Each row is followed by its class.
[ 15 -40 -24  26 -14  22  39  29 -13   0 -29 -27 -40  30  11  31 -31  15
 -19  46  -1  15 -61  16 -24   1 -11 -30  13 -11   4 -44   0 -11 -28  49
 -27 -18 -32  13  19  34] | R
[ 28 -31  26  28 -19   9  31   7   1  27   3   4 -27  48 -12  12  14  24
 -34  22  17  -4   9   7  -9  -1  -3  24  -1  -7  19  18 -10 -31 -19  43
  25  -6  21  48 -16  21] | L
[ 44  51   8   4  11 -23  48  30 -31 -50  18 -21  -5   3  32 -13 -21   7
   1  -3  -2   3 -17  36 -20 -21  20   7  33 -38  12  -4  10 -34  -6   5
 -15 -32   9 -32  26   6] | N
[ 11 -12 -48  29 -13  21 -27 -13 -32  39   2  46  -7  21 -33   2  -3 -14
  10 -29   0  38 -17  -6 -27 -11   4 -25  16 -32  22 -27 -27 -27  30 -16
   0  31 -20 -40  17  26] | R
[ 30 -23  51  -3  20 -15   2   4 -14  21  13  -6 -15  28  17  -9   9  18
 -34  -4 -12 -16   4 -11   4  11  -5   4   6  -7  23  22  21 -25 -36  27
  22  -8  16  19  -3  31] | R
[-28  -6 -25 -25  14   8   4  29  18  -2   4  33 -57  28  10  17 -19  -2
   5  19 -47  40 -15  42   0  20 -21 -32  23 -16   9  23 -13 -36  -5  -6
 -36 -35 -38 -30  42  27] | D
[ -2   6 -38   2 -16  37 -17 -20  10  25   5 -10 -30  -3  12  69 -12  -5
  17   0   4  19  30  27  13 -57 -23 -40   1  -9  30  -5 -18 -23  -1 -25
 -14 -10 -16 -32   3   3] | N
[ 20   4  -1  15  -6 -17  20  -7   1   8   1  -1   4  13  19  17  20  -5
 -13 -49   1  53 -25  14  12  26  15  30  15   9   2 -42   5  -6  -4  15
 -17  -1  20 -25  -6   4] | R
[  9 -20 -28   0  35   4 -24   0 -39  46   4 -12 -35  65  14   2  -7 -24
  -6   6 -23 -12  19  13  17  10  -5 -71  23   2  11  -5  16   2  -1  -7
 -23   3 -42 -29  23   2] | S
[-40 -16 -14 -13  18  18 -10  39 -11  15 -15  22 -11  39 -11 -16 -30  13
  -6  32 -26  16 -26  24 -51   8  13 -22  -6 -29 -10 -44  -9  -9   2 -18
 -33  -7 -26  -5  27   7] | E
[ -6 -60 -31 -10 -11  24   3 -40   9   4  -9  11   1 -18 -14   4   5  33
  37 -30  -4  -7 -32  11  -7 -30   2 -17 -15 -28  47 -34  -3  10  30 -41
 -16  12 -17 -27 -19   3] | E
[ 11  25  10   2  -4  26 -21  -3   3 -19   1   9   5 -23 -13   8 -17  11
 -17  24  -8  13  30 -15 -29 -21  15  16 -12  -4  -1 -18 -17  -8  19 -19
  39  38  29   4  59  -4] | D
[-42 -47  32   9   5   7 -32  15  -5  42 -17  39 -27  21 -48   2 -33  18
 -34  15  -3  48  -3  27 -26  -5 -34  12 -20 -18  44 -16  -5 -41   9  32
 -15  14 -21 -12  19  28] | N
[  6   9 -50  -8 -27   4  21  24  -7   5  11 -22   1  -3  14  22  20  -6
 -31 -17  -1  13  -1  15 -24  16 -17 -23  26  21  13 -15  -6 -13  17  68
 -27  23  -6 -17  -3  11] | N
[-26 -17  40   8 -11   8  -9   9   3 -10 -29  -8   1 -81 -19  36   2  11
  19  -5  18  -4  -6 -18 -18 -17  -7  -4  -6  13  12   7  -7  -1  -7  46
 -14  -8  12  11  24   3] | M
[ -7 -21  -3   4 -22  -7  37  10 -23  29   1   6   2   4   0  17 -11   9
  74   2   1  18  -8  31   4 -46 -24 -17   3  -3   6 -44  15   8 -11 -36
 -51  -9 -61 -45 -35  14] | H
[-18  37 -62   8   1   5 -46   3   0 -15   1 -15  -6  -9 -29  -4  -8  32
   3 -14  -2  41  42   1 -24   1  12 -16  27  27   5  -4 -40  -4   2 -19
  32  51  20  28   0  19] | H
[ 13  -1 -41  23 -32  24   1 -38  -8 -43  -8  10 -17 -27  26   7  -7  31
   2  29  17  29  18   2 -17  16  15  -9   7 -37   0 -16 -50 -16  22 -25
  41  22  56  -3   9 -48] | M
[ -2 -23  33  20   3  24  27   0 -25  -9  -5 -23 -22 -47  18  35  19  16
  18 -15  12  -2   6 -26  11  10   7 -18 -14  14  -7   2 -12   5 -11  -5
   3 -38   6  -6  46  24] | M
[ 10  -2 -34   5  -7  22   4 -38 -10 -12  -1  -5  -9  15 -18 -19   2  22
  27  22  13  39  16  -3  19  15 -18  17  12  13  30   7 -53   4  13 -17
   7  21  -9  10   6   9] | L
[ -7 -27  12   2  -6   3  21   5 -26  20  -8   5 -21  23  -6  12   9   6
  -6  44   3  11   5  24 -23 -12 -22 -32   1  -7   3 -14   7 -16 -21  55
  -7 -16  -4  25 -47  20] | N
[ -7  -6  30  -2  -5  47   9  -4 -33 -38  -2   8  20 -30  21  22  -6  24
  50   4  37  49 -13  11 -37  41   4  62  23 -17  41 -50 -16  18 -10 -41
  15 -16 -35  22  25  19] | H
[-25 -17  -5  15 -24  26 -25 -15  -8  69  -2  28  -5   7 -32  10  25  36
  17 -14  13   8  46 -23  10 -38  -4   2 -33   0  20  -4 -24 -20  18 -46
  -9  16 -18  -8 -15  50] | L
[ 14   4  -6  -8 -37  17  19 -21 -35  27 -15  29   7 -19 -24  21   0  12
  14  60 -11 -47  56 -32 -36 -51 -15 -13  11   8  14  16  22  17   5  15
  47  39   0  12  -4  70] | M
[ -5  18  -9  18  -8  -8  -9  11 -25 -37 -16 -13 -17  -4  17 -38   2   7
 -10  -6  -8  23  35  -7 -14  13   3   4 -23 -17  31  14 -25 -17 -38 -12
  -7  20 -20  15 -13   3] | N
[  4 -20  13   0  19   4  17   5 -12  48   0  17 -21  40 -15  28  34  31
   9  -9  -7 -34  18 -14   3 -22  -3 -14   1  10   2  40   9 -11 -36  31
  28 -26  13  30 -12  28] | E
[-12 -18   9  32  13  14  -5 -24  -4 -19  -7  32 -19 -14  -7  31  -1  22
  60  41   4  35  14 -15  -8 -61  25  34 -19 -15  -3 -25 -21 -25   2 -12
  25 -28  -1 -44 -10   7] | M
[  9 -13  10   6 -32  36  -1 -10   1 -21   0  31 -12   1  -9   9  -9  32
  -2 -13  38  -2 -26   9 -15  -9 -11  37   7 -29  36   0 -18 -33 -16 -14
  28  38 -24  -9  27  13] | S
[-28   4 -34  -7  26   7 -21  -8 -43  10   5   9   3  11 -11  37  23 -18
 -53  10  -3 -21  -6 -38  -2  -8 -10  -2  23   2  -5  14 -21   9  25  17
 -27   6 -15 -17  51  31] | E
[-29  13 -30  -5  27   0 -20  14  -7   3  28  -2 -17  13 -15  41   3  -8
 -34  20  -8   1   9 -15   3  26   4 -21  -3 -15 -21  44  29 -16  24 -38
  -1 -10  17  -5  29  34] | S
[  8 -29 -22  13   6  28  10  18 -37   3  -6  15 -21  21  29   3 -11  -1
 -20  23 -16   5 -46  -7 -41  43 -10 -35  17 -37   8 -45  -7  -5  19   7
  10 -15 -13 -12  53   8] | R
[-43  12 -48  -1  15  -4 -23  42  33 -13  -4  24 -42  47 -12  46  -4  21
 -23  32 -11  21  -2   8 -36  -9  -1  -6  10   9 -17 -23  -1 -32  19  19
  -5 -11  13  -5  10  25] | S
[-54 -10 -30  -4 -33  16  -1  19  -2  52   2   2 -17  38 -20  55  16  -4
   6  45  -8  12  -6  23  -3 -17   0 -13  23  -5 -10 -40  -8 -23 -17 -22
 -33  43 -53 -47   0  18] | H
[-31 -46 -47 -24   8   4   4  29  16   4   6  26 -14  52 -20   7 -11 -29
 -12  20 -36  62 -45  31 -21  44 -28 -20  10   4  -4 -15 -16  20   2  -4
 -38  10 -44   4 -13 -25] | D
[-37 -50   1 -22 -21  29 -53 -17  14  40 -32  32 -17 -11 -21 -13   6  22
  11 -19  -8  36 -50  16   6  -4 -29 -26  18 -46  66 -37  -5 -53 -22  -2
   9   9 -26  -5 -15  45] | R
[ 40  14 -44   9   0  20  16 -24 -25  -3  -6 -14   1  -8  -5  59 -22  20
   1  72   9  -3 -46 -15   3 -11 -39  -7  49   6  17  13 -17  19   9  26
 -10  14 -12   6  31   1] | D
[  4   6 -15  21 -33  15  13  -5  -6  42  12  20   3  26 -32  22  15 -27
  16  13 -11  55 -65  -6   8 -32 -18  21  18 -27   6 -51 -46 -20  -6 -92
   2   9 -41 -55  23  27] | H
[-14 -19   8  12 -15  18  15   6 -15  41  12 -26  -5 -17  -3  92  35   7
   5  -6  13 -15   6 -38  -3 -29 -15   1   7  28  10  17 -12  14 -16 -30
   7 -14 -46 -16  19  64] | L
[-23  11  -2 -17  24   3 -52 -23  43  -8  23  14  31 -42 -23  28 -11  51
 -64 -24   1  39  14   2  -3 -18  14  57   5  30  21   5   4  13  36 -45
  10  32   8   1 -29  36] | M
[ 15 -23  18   2   9  -5  23  -5 -23  27  -5  24  -4  72 -23  26  16 -19
 -21 -19  16 -23  -9  18   0 -18 -10 -21   4  -6   6   3  30  -7 -50   7
  43  -1 -34  -5 -32  36] | M
[ -6  -9 -21   9  -2   5  21  23 -19  33   3   5  -3  11  32  12  -5   0
 -32   5  -4 -45 -25  19 -27  35   5 -55   8  -5 -37  11  13   4  -9  35
   5   4 -25 -14  -1 -10] | R
[-10 -12  45  30  -8  19  12  12  -6  40  10   5   3 -49  35  39  -5  10
   8 -32  -2 -13  -4  -1  10  11 -29   9  -6  29  -3  -4  10  18  -6 -10
   7 -25  -9 -18  22   0] | E
[-11  -1 -53 -30 -42  30   8 -22   1  19  11   9  18  11  -7  19   5 -14
 -18   8  18 -12 -46  27  14 -50   3  21  43   2 -14 -27 -53   4  16 -14
   4  31 -20 -22   0  14] | D
[ 13 -14 -28  10  10  33 -12   8   8 -12 -16   0 -17  -7  16   2   6  -6
  37 -28  24 -11 -17 -21  -8  55  29 -42  -9  19   8   7  16  16  17  19
 -56 -34 -61  21   2  22] | S
[-34  -5 -16 -30   2  12  -2  27 -23  17   1  40 -22  34 -28  30   7  -7
  -6  11   2  41  -6  18 -59  58  -9 -48  18 -14 -24  21 -15  -7  -5   2
 -32   5 -19  11  35  14] | S
[-27 -38 -29 -24  -1 -16  -9   8 -22  28   1 -13   3 -10   8  21  -5   0
  -7  15 -15  10 -16   5  -3 -25 -16   1   3 -25   9  17 -44  -6  11   1
 -34  -3   9 -23  16 -35] | D
[ -9  -4 -21 -33   1  36   2 -26 -12  -6  -1  36  -2  24 -23  18   1  21
  -5 -28  -2  53 -13  45 -37 -15  23  14  29 -53  31 -27 -14  -4  -2 -55
  33  -1   0   2  29  46] | L
[-19  -7  58 -18  25  16  -6  17 -36 -16   5  26  -7   6  -1 -47  10  -6
  -8  17 -23  20  27  -6 -39  37  31 -29  -8 -18 -20 -18  23   1 -16  -6
 -26  10 -54  -2  31  35] | L
[ 38   1  20  28   7  34  14 -39 -40 -50 -11 -11  20 -54   6 -11 -11  64
  50  13  31  38  22  -3 -22 -41  18  36 -15 -27  45 -57 -22  -4  24 -33
  19  14   4  -8  13 -15] | R
[-33  -2 -41   9 -11 -10  44   9 -13   1 -17  20 -13 -44 -30  27 -21  58
  64  41 -25  79 -29  25 -35   0 -26  26  31  18  19  26 -29  26  -8  -2
 -20  -4 -47 -16 -24  26] | N
[-37 -26   5  -8 -34  11  -9   7 -32  12 -15  -3   7 -70 -11  18   6 -14
   6  10   0  -5  13 -33 -21 -20  -6 -21 -13 -16  -9  29 -20   0 -20   6
  -2  15  -3  -1  21  14] | M
[ 29  11 -31  16   3 -11  55  10 -14  16   1 -19 -11  18 -17  44   6 -39
  11  46 -18   6 -90 -30   7   5 -11   8  54   8   0  17  -3  11   7   4
  34 -59 -28 -33  43  61] | N
[ -6  51  -1 -13  -9  61  14   1   4  19   0  11  28  -6  19  22  12  27
 -28   2  49 -34 -33  14   3  -2  24 -21   0  12 -64 -62  -4  23  19   4
 -17 -14  12  22  16 -20] | N
[ 20  -5  -7  -5  19   1  -1 -18 -20   5  15  11 -10   7   8  28  19 -15
  11 -18   7  62   4  16   2  48  -8 -36  41  -9  26   8 -11 -11  20 -15
 -36 -29 -44 -22  14   9] | H
[  31  -17   -8   31  -16    3   90   20  -53   39   16    0    1    6
   19   11  -27   31   56   12   -4   -1 -114   33   12   15  -25   14
   39  -20   -9    7    8   11  -48  -14  -10  -38  -21  -32  -14   24] | M
[ -4 -22  -7  11 -19   7  33  30 -11  11   7  -8 -13 -49  10  14   2   3
  44 -16 -11  21   9  -7   8 -24 -23 -30  -9  -1  -5   8   6 -11  -1  -8
  -8 -38 -25 -16  18  22] | H
[-10 -36  17   2  11   3  23  16   5 -24  -6  10 -20  23  -2   9   0  21
 -29  10   1  12 -37   1 -18  10 -10  10   2  -1  -4 -11 -11   4 -26   7
  26 -11 -12  26   6   8] | R
[ 25  -1  -3   8 -33   7  21   6   7  44   0  10   8 -11  22  11  31   0
 -11 -21 -11  49  -2   1  -4  28  24 -19  14   5 -33 -48  12 -19  16  43
 -25   2  33 -22   4 -22] | E
[ -7 -41  15 -27 -10 -10  13 -13 -17  -9 -13 -36  -8 -20  35  25   9  28
  -4   5  38  -7  23 -34  20  -3 -24 -26   4  34  -3   9 -30  30 -11  -4
   1 -16 -46  -7   4  -8] | N
[-17 -25  -6   6 -18 -16   7  13  -6  -6 -14   4  -5  18   4 -30  11 -24
  -6  -4  -9   0  32  -4  -6   5  -5  -8 -23  -4  16   2  -8  -9  -2 -25
  -6   0 -41  -1 -29  11] | E
[  4   9 -41  -7 -21 -16 -12  18  12  31   0 -15  27 -14  30   6  14 -19
 -36 -43  -7   3 -12  -4  -5  -7  11  -8  12   1  -8 -12  -7 -18  16  25
 -22  -4   8 -30  -9  -9] | E
[-21 -15   3   7 -16  21  16   7   4  10   5 -20   6 -45   0  37  10   8
  44   8  -5   7  -9 -43   4  -2 -24   8 -18  44 -18  -6 -19  27  -8 -18
  -7  -3 -13 -14  21   8] | E
[-25  -4 -44   2  -4  29 -49 -40   5  11 -23   3   7 -22  32  12   1   4
 -17 -33   1 -25 -41   6  15  -3   5   5  12 -13  36 -35 -19  -1   2   6
   2  40 -36 -53  14  -5] | R
[ -9 -11 -37  -1  32  18  -7  18  -1  28  29 -10 -19  -3  -3  32 -13  12
 -42   0 -33  15  27  45 -18  -8  10 -29 -12 -24   2  78  16 -23 -10  -2
   7   7  -7  -3   9 -16] | S
[  2 -42   5 -24  -1  33   3 -13 -11  10 -13  25   1  -6   9 -45 -12  11
  20 -42  -2  -6 -29   8  -2  11  12 -24  10  -9  29 -11  -2  41  -8 -66
   6 -20 -79  23 -10  47] | R
[ -6 -23  17  24 -17  14  25  12 -13 -20  -5  14 -24 -12 -14  26  29  22
 -68 -46   0  47  64  17 -19 -20  -1  -4   5  -2  25   3 -34   9 -11 -54
  47  38 -23  32  22 -24] | R
[ 15 -33 -22  11  -2 -22  18   4 -57  36 -27 -33  12  48   3  25 -10  11
  12   4  25  30 -22  -5  -4 -15  -8   7  28  20  13 -39 -22  21 -40  -6
   5  -4 -47 -19 -28  27] | M
[-36  -8 -23  -5  -3   9  15  34 -50  27 -19  22 -18  38  14   5 -14  16
  46  -7 -27 -10 -57  38 -21  12 -29 -29  18  -5 -10 -60  -6  14 -53  32
 -53  41 -36 -46  28 -20] | D
[ -6   0  24  -7   2 -14 -15 -23  -9  -1  10 -14  10 -32  21  -8   5   0
   8 -16   7 -19  18  -9   6  -3  21 -12 -12  -2 -13 -18   7  -8  18 -15
   3   5   8 -43  17  13] | H
[ 27  -2 -39 -35 -22 -12  37  -2   3  16   0 -18  30  -4  11   8  35 -14
 -36   9  -5  26 -13  -7  -9  17  11 -17  16  16 -29 -15   1  -9  24  75
 -27  11  21 -32  -3  -2] | M
[ -5 -12 -36   7  -3  37   3  21  -5  -6  12 -12 -43  -1   4  13 -18  14
  38 -28  -8   7   1   5  13   3  11 -27  17  43 -22  20   1  35 -47   0
 -34  11 -28  37   6  22] | S
[-17 -25  26 -18 -28  14 -12   9 -10  35  -1 -10  -1 -55  -4  49   3  22
  15 -14   3  17  27 -15 -10 -34 -35 -14   2  20  23   5  13   2 -18 -18
 -13  16 -33 -10  12  43] | S
[ -9 -34  -5 -20  -1  13  -5   4  -4 -11 -18  12 -11 -12  -4  16   8  12
  33 -14  15  30   6  18  -1 -28  -5   4  23 -34  43  -5 -12  -8   8  -5
   1 -21   0  12  18 -48] | S
[ 32   1   9  14 -25  27  37 -43 -28  28  10  13  -4 -28 -13  -4  26  21
  31 -21   0  16 -12  10 -15 -18  24 -10   6   2 -13 -15 -38  13  -2   4
  14  19  32 -10   3   2] | N
[ 16   4  13  16  -3   5  26 -27  -9  19 -20  12 -17  62 -24  37  31   7
   2   9  14  18 -25  10  -4  15  13  12  17  -1  -1 -33   4  -2 -37  31
  13  10  16   8   1  26] | L
[-16  21   1 -31   4  21  -8  -5 -43 -28 -26  29  15   2  17  24  10  20
  47  12  43  20  42 -35 -13  12 -41   6   5   5  14   8 -44  46 -22 -64
 -16   3 -68  17  32 -43] | S
[ -8  -5 -11 -33   1  30  -5  13  -8   4  20  21  -2 -13  12 -32  21  21
 -39   6 -16   5 -25   3   8   4  -3 -35   8 -44  -4 -17  -4 -38  37 -12
 -56  27 -31 -52  57 -28] | S
[-13  -8  46   4   1  -7  25  16  -2  -1 -18  16  -8  40   5   4  26  11
  -4  12  13 -24 -33  -3  -4  29  20  42   2 -10  -1  -8  -6 -14 -47  13
  25 -16   5   6   3   1] | M
